Below is a small trained network, with its code and all its weights. Each question gives an input and a target symbol and asks what happens when units are switched off, that is, made to give their printed mean instead of their output.

import numpy as np


def w(rows, s, z=0):
    codes = np.array(rows[::2]) - 128.0
    scale = np.full(codes.shape[1], s)
    scale[-1] = z or s
    return codes * scale


def f(y):
    return y / 2 * (1 + np.tanh(0.7978845608 * (y + 0.044715 * y**3)))


def softmax(a):
    e = np.exp(a - a.max(-1, keepdims=True))
    return e / e.sum(-1, keepdims=True)


def log_softmax(a):
    a = a - a.max(-1, keepdims=True)
    return a - np.log(np.exp(a).sum(-1, keepdims=True))


def net(x, mask):
    ids = ['ΓΠδηλμξστω'.index(c) for c in x.split()]
    T = len(ids)
    res = E[ids] + P[:T]
    r = res
    for j in range(3):
        rows = slice(4 * j, 4 * j + 4)
        q, k, v = (r @ M[0][rows].T for M in (Q, K, V))
        z = softmax(np.where(np.tri(T) > 0, q @ k.T / 4**0.5, -1e9)) @ v
        o = O[0][rows]
        res = res + np.where(mask[j], z, o[:, -1]) @ o[:, :-1]
    y = f(res @ A[0][:, :-1].T + A[0][:, -1])
    res = res + np.where(mask[3:19], y, B[0][:, -1]) @ B[0][:, :-1]
    return log_softmax(res[-1] @ U[:, :-1].T + U[:, -1])


Q, K, V, O, A, B = {}, {}, {}, {}, {}, {}
E = w([
[169,152,67],'Γ',
[252,117,136],'Π',
[133,194,226],'δ',
[125,96,151],'η',
[77,163,121],'λ',
[146,77,96],'μ',
[171,115,115],'ξ',
[149,75,99],'σ',
[79,111,120],'τ',
[152,146,72],'ω',
],0.019)
P = w([
[96,155,1],'0',
[112,70,96],'1',
[114,84,94],'2',
[115,100,74],'3',
[77,125,83],'4',
[79,132,74],'5',
[89,138,74],'6',
[58,141,80],'7',
[85,143,73],'8',
[88,122,70],'9',
[80,139,94],'10',
[113,137,89],'11',
],0.0033)
Q[0] = w([
[122,117,111],'H1',
[156,78,89],'H1',
[139,130,138],'H1',
[148,116,129],'H1',
[150,254,156],'H2',
[172,201,167],'H2',
[114,123,112],'H2',
[64,149,128],'H2',
[117,111,172],'H3',
[107,116,215],'H3',
[122,154,149],'H3',
[126,187,130],'H3',
],0.024)
K[0] = w([
[114,122,153],'H1',
[98,88,79],'H1',
[136,129,98],'H1',
[129,112,70],'H1',
[69,251,254],'H2',
[120,241,196],'H2',
[118,107,118],'H2',
[74,45,218],'H2',
[108,80,152],'H3',
[81,30,153],'H3',
[107,104,108],'H3',
[107,122,81],'H3',
],0.018)
V[0] = w([
[148,144,112],'H1',
[171,168,152],'H1',
[67,161,19],'H1',
[153,148,180],'H1',
[125,161,112],'H2',
[70,77,175],'H2',
[129,59,156],'H2',
[160,109,120],'H2',
[146,135,146],'H3',
[161,157,104],'H3',
[111,157,7],'H3',
[254,188,173],'H3',
],0.0083)
O[0] = w([
[146,107,130,139],'H1',
[158,140,62,135],'H1',
[159,109,254,121],'H1',
[135,168,41,123],'H1',
[93,152,92,128],'H2',
[69,72,151,81],'H2',
[188,89,190,125],'H2',
[199,137,154,151],'H2',
[109,143,113,145],'H3',
[113,167,128,164],'H3',
[187,134,194,120],'H3',
[16,244,54,254],'H3',
],0.0088,0.0087)
A[0] = w([
[80,59,183,3],'N1',
[143,124,128,176],'N2',
[82,96,123,66],'N3',
[44,187,227,68],'N4',
[113,61,65,217],'N5',
[81,98,162,83],'N6',
[79,118,197,159],'N7',
[124,168,194,101],'N8',
[129,31,92,125],'N9',
[213,111,131,184],'N10',
[142,133,179,148],'N11',
[135,151,147,75],'N12',
[119,65,125,218],'N13',
[155,41,25,26],'N14',
[111,99,104,215],'N15',
[2,88,140,147],'N16',
],0.014,0.0046)
B[0] = w([
[204,120,94,163],'N1',
[117,107,144,163],'N2',
[118,193,117,116],'N3',
[49,72,146,143],'N4',
[212,97,193,197],'N5',
[178,148,78,126],'N6',
[156,124,34,144],'N7',
[47,178,162,134],'N8',
[95,157,253,144],'N9',
[94,60,106,252],'N10',
[55,178,179,141],'N11',
[82,124,130,127],'N12',
[98,216,70,149],'N13',
[99,155,166,137],'N14',
[179,109,165,181],'N15',
[128,97,111,237],'N16',
],0.022,0.0032)
U = w([
[123,99,129,82],'Γ',
[164,2,69,246],'Π',
[219,111,173,109],'δ',
[111,133,141,72],'η',
[56,110,106,39],'λ',
[90,154,178,176],'μ',
[133,114,120,1],'ξ',
[105,126,188,83],'σ',
[136,212,99,175],'τ',
[93,128,155,127],'ω',
],0.007,0.0044)

Each question gives the input, a string of symbols that net reads in full, and the target symbol t.
The units are the heads (4 rows each of Q, K, V and O) and the neurons (one row each of A and B). Each row of codes is followed by its name. A weight is (code - 128) times the scale printed after its matrix; where a second scale follows, it is the last column's (O, A, B and U).
mask holds one flag per unit, heads first, then neurons. A switched-off unit (its flag False) gives its mean, the last column of its rows in O or B, instead of its output. The means were averaged over made-up inputs and are rounded, as every weight is.
A unit's drop is (log p(t) with every unit on - log p(t) with that unit switched off) / (log p(t) with every unit on - log p(t) with every unit switched off).
The circuit of an input: a set's keep is (log p(t) with only the set's units on - log p(t) with every unit switched off) / (log p(t) with every unit on - log p(t) with every unit switched off). Starting from the 12 units with the biggest drops (on a tie, the unit counted first), units are removed one at a time, each time the one whose removal leaves the highest keep (on an exact tie, the one counted first), for as long as the keep stays at least 0.8.
circuit, biggest first: the units of the circuit, biggest drop first
most important unit: the unit with the biggest drop
top k neurons: the k neurons with the biggest drops, biggest first
which heads matter: for each layer, one digit per head in row order, 1 if its drop is at least 0.15 and else 0, layers parted by /
drop when u is switched off: that unit's drop, to one decimal
input Π Π Π Π δ Π Π ξ Π Π ξ ξ, target τ: circuit, biggest first	(H3; N10)
input Π Π Π, target τ: circuit, biggest first	(H3; H1)
input ξ δ τ τ τ, target δ: which heads matter	001
input δ δ λ ξ, target δ: circuit, biggest first	(H3; N5; N10)
input Π σ Π τ Π Π Π Π, target τ: circuit, biggest first	(H3; N10)
input Π δ Π Π η, target δ: most important unit	N5
input λ λ σ, target σ: top 3 neurons	(N9; N11; N10)
input Π τ ξ δ, target Π: circuit, biggest first	(H3; N10)
input σ δ Π ξ μ λ δ Π Π τ Π λ, target Π: circuit, biggest first	(N16; H2)
input η ξ ξ Π Π Π δ μ, target δ: which heads matter	000
input ξ δ τ μ, target δ: top 2 neurons	(N5; N15)
input δ Π Π, target δ: which heads matter	110
input ξ ξ ξ ξ Π, target Π: which heads matter	000
input Π ξ δ ω ξ σ, target δ: which heads matter	000
input Π Π ω ξ δ ξ μ Π τ, target Π: circuit, biggest first	(N16)
input Π μ δ σ, target δ: top 3 neurons	(N5; N15; N10)
input δ ξ Π δ τ, target δ: top 2 neurons	(N5; N15)
input τ Π η ξ η Π Π Π Π η, target δ: drop when N5 is switched off	0.3
input τ η δ, target Π: drop when N7 is switched off	-0.1
input δ δ Π, target δ: drop when H1 is switched off	0.7
